Here is a tiny trained network, its code and every weight. The questions are about switching its units off for an input and a target symbol, where a switched-off unit gives its printed mean instead of its output.

import numpy as np


def w(rows, s, z=0):
    codes = np.array(rows[::2]) - 128.0
    scale = np.full(codes.shape[1], s)
    scale[-1] = z or s
    return codes * scale


def f(y):
    return y / 2 * (1 + np.tanh(0.7978845608 * (y + 0.044715 * y**3)))


def softmax(a):
    e = np.exp(a - a.max(-1, keepdims=True))
    return e / e.sum(-1, keepdims=True)


def log_softmax(a):
    a = a - a.max(-1, keepdims=True)
    return a - np.log(np.exp(a).sum(-1, keepdims=True))


def net(x, mask):
    ids = ['ΘΞΠΨβεζημσφ'.index(c) for c in x.split()]
    T = len(ids)
    res = E[ids] + P[:T]
    u = 0
    for l in range(2):
        r = res
        for j in range(3):
            rows = slice(2 * j, 2 * j + 2)
            q, k, v = (r @ M[l][rows].T for M in (Q, K, V))
            z = softmax(np.where(np.tri(T) > 0, q @ k.T / 2**0.5, -1e9)) @ v
            o = O[l][rows]
            res = res + np.where(mask[u + j], z, o[:, -1]) @ o[:, :-1]
        u += 3
        y = f(res @ A[l][:, :-1].T + A[l][:, -1])
        res = res + np.where(mask[u : u + 4], y, B[l][:, -1]) @ B[l][:, :-1]
        u += 4
    return log_softmax(res[-1] @ U[:, :-1].T + U[:, -1])


Q, K, V, O, A, B = {}, {}, {}, {}, {}, {}
E = w([
[137,108,85,135,190],'Θ',
[201,51,49,154,152],'Ξ',
[133,104,216,96,177],'Π',
[45,90,115,154,62],'Ψ',
[4,144,128,109,163],'β',
[106,141,148,74,197],'ε',
[27,39,186,167,100],'ζ',
[161,214,69,60,85],'η',
[228,146,252,29,145],'μ',
[208,22,90,129,33],'σ',
[224,69,161,206,177],'φ',
],0.018)
P = w([
[154,233,109,140,220],'0',
[76,120,43,94,186],'1',
[176,198,138,102,165],'2',
[144,156,129,79,159],'3',
[137,133,123,95,143],'4',
[234,252,206,125,171],'5',
[79,73,97,94,125],'6',
[177,192,164,112,175],'7',
[215,241,177,137,197],'8',
],0.004)
Q[0] = w([
[254,191,83,173,157],'0.h0',
[104,79,170,164,207],'0.h0',
[173,117,85,155,101],'0.h1',
[138,67,150,81,74],'0.h1',
[142,101,140,187,114],'0.h2',
[42,118,153,151,75],'0.h2',
],0.0092)
K[0] = w([
[88,50,178,103,144],'0.h0',
[43,160,235,165,151],'0.h0',
[111,34,40,226,148],'0.h1',
[253,68,181,227,69],'0.h1',
[117,125,41,147,133],'0.h2',
[30,173,121,158,101],'0.h2',
],0.0069)
V[0] = w([
[131,48,76,142,119],'0.h0',
[66,45,208,85,113],'0.h0',
[107,139,132,234,165],'0.h1',
[93,174,158,121,180],'0.h1',
[255,187,140,137,59],'0.h2',
[126,222,52,174,78],'0.h2',
],0.0058)
O[0] = w([
[135,134,106,100,119,126],'0.h0',
[41,31,89,104,50,197],'0.h0',
[206,231,21,247,253,124],'0.h1',
[55,204,200,123,224,159],'0.h1',
[93,2,19,91,101,3],'0.h2',
[132,54,21,231,172,50],'0.h2',
],0.0039,0.0056)
A[0] = w([
[164,117,223,223,177,255],'0.n0',
[13,206,123,235,29,219],'0.n1',
[93,55,1,105,149,178],'0.n2',
[117,95,216,106,204,153],'0.n3',
],0.008,0.0029)
B[0] = w([
[106,56,91,112,148,230],'0.n0',
[250,146,153,163,137,255],'0.n1',
[177,159,185,162,155,150],'0.n2',
[69,126,173,127,82,248],'0.n3',
],0.013,0.0079)
Q[1] = w([
[91,52,237,174,129],'1.h0',
[189,143,218,89,150],'1.h0',
[102,149,133,126,226],'1.h1',
[136,149,101,73,243],'1.h1',
[72,255,77,130,129],'1.h2',
[64,207,183,114,21],'1.h2',
],0.0081)
K[1] = w([
[115,28,126,187,83],'1.h0',
[86,107,84,92,27],'1.h0',
[117,202,146,167,34],'1.h1',
[148,58,137,114,213],'1.h1',
[119,251,68,142,93],'1.h2',
[75,254,137,32,131],'1.h2',
],0.008)
V[1] = w([
[117,83,208,242,140],'1.h0',
[178,31,68,139,96],'1.h0',
[199,204,119,34,83],'1.h1',
[205,254,119,87,148],'1.h1',
[123,202,20,155,116],'1.h2',
[141,22,202,174,205],'1.h2',
],0.0062)
O[1] = w([
[135,189,79,254,125,247],'1.h0',
[160,110,26,131,83,145],'1.h0',
[200,32,185,129,146,104],'1.h1',
[147,120,200,138,186,109],'1.h1',
[123,205,64,82,131,2],'1.h2',
[105,115,37,164,142,233],'1.h2',
],0.0079,0.0099)
A[1] = w([
[56,1,131,241,184,4],'1.n0',
[166,92,52,83,68,120],'1.n1',
[98,106,141,30,123,13],'1.n2',
[96,19,94,171,160,106],'1.n3',
],0.0073,0.0037)
B[1] = w([
[119,216,155,106,92,251],'1.n0',
[126,67,157,64,66,137],'1.n1',
[140,85,118,210,151,139],'1.n2',
[136,181,64,1,110,200],'1.n3',
],0.009,0.02)
U = w([
[59,113,50,121,254,176],'Θ',
[207,115,62,129,189,42],'Ξ',
[12,83,125,114,111,26],'Π',
[197,74,144,216,108,2],'Ψ',
[107,152,181,196,220,104],'β',
[20,58,134,167,215,166],'ε',
[96,172,106,210,69,86],'ζ',
[191,164,175,54,182,103],'η',
[142,50,194,152,97,163],'μ',
[160,42,111,137,61,187],'σ',
[99,83,50,122,103,194],'φ',
],0.0086,0.0052)

Each question gives the input, a string of symbols that net reads in full, and the target symbol t.
The units are the heads (2 rows each of Q, K, V and O) and the neurons (one row each of A and B). Each row of codes is followed by its name. A weight is (code - 128) times the scale printed after its matrix; where a second scale follows, it is the last column's (O, A, B and U).
mask holds one flag per unit, layer by layer, with each layer's heads first. A switched-off unit (its flag False) gives its mean, the last column of its rows in O or B, instead of its output. The means were averaged over made-up inputs and are rounded, as every weight is.
A unit's drop is (log p(t) with every unit on - log p(t) with that unit switched off) / (log p(t) with every unit on - log p(t) with every unit switched off).
The circuit of an input: a set's keep is (log p(t) with only the set's units on - log p(t) with every unit switched off) / (log p(t) with every unit on - log p(t) with every unit switched off). Starting from the 12 units with the biggest drops (on a tie, the unit counted first), units are removed one at a time, each time the one whose removal leaves the highest keep (on an exact tie, the one counted first), for as long as the keep stays at least 0.8.
circuit, biggest first: the units of the circuit, biggest drop first
most important unit: the unit with the biggest drop
k most important neurons: the k neurons with the biggest drops, biggest first
which heads matter: for each layer, one digit per head in row order, 1 if its drop is at least 0.15 and else 0, layers parted by /
input ζ ζ Π, target ζ: circuit, biggest first	[1.h1]
input Π σ σ Ψ η β ζ Θ β, target β: circuit, biggest first	[1.n3 0.n0]
input β μ ζ ζ ζ ε φ φ, target φ: 2 most important neurons	[0.n0 1.n3]
input η η Ξ, target η: which heads matter	000 / 110
input Θ φ ζ, target φ: which heads matter	010 / 101
input η η η Π Θ Ψ η, target η: 2 most important neurons	[0.n0 0.n3]
input Θ Π ζ η ζ Π ζ Π, target Π: circuit, biggest first	[0.n1 0.n3]
input ζ ζ Θ σ β σ ε μ, target σ: which heads matter	000 / 100
input Ξ ζ φ φ ζ, target φ: circuit, biggest first	[0.n0 1.h2 1.n3]
input Ψ μ ε, target ε: circuit, biggest first	[0.n1 1.n0 1.n3]
input Π ζ β ζ Ξ, target ζ: 3 most important neurons	[0.n1 0.n2 0.n0]
input β β φ Ψ, target Ψ: circuit, biggest first	[0.n1 1.n3]
input Ψ Ξ Θ Ξ β η Ξ ζ, target η: circuit, biggest first	[1.h1 1.n3 0.n0 1.n0]
input ε β Θ Ψ Θ, target Θ: 4 most important neurons	[0.n1 1.n0 0.n3 1.n1]
input Π μ μ Π, target μ: most important unit	0.h2
input Π ζ ζ ζ, target ζ: circuit, biggest first	[1.h0 1.h1]
input Ψ ζ β Π Θ β, target β: 2 most important neurons	[0.n1 1.n3]
input Θ μ Ψ, target μ: which heads matter	010 / 100
input Ψ η Ψ, target Ψ: which heads matter	001 / 000
input Θ ζ φ, target φ: most important neuron	[0.n0]
input ζ Θ Θ β η, target η: which heads matter	000 / 101
input μ η η η μ Π, target μ: 2 most important neurons	[0.n3 0.n1]
input ζ ζ β ζ Π, target ζ: which heads matter	000 / 100
input β Ξ η ε, target ε: circuit, biggest first	[1.n0 0.n1 1.n3]
input β η η ζ, target η: circuit, biggest first	[1.h1 1.n3 1.n0]
input β Ψ ζ η η Θ σ ε Θ, target Θ: 2 most important neurons	[0.n1 0.n3]
input φ η η η Ψ, target η: most important unit	1.h1
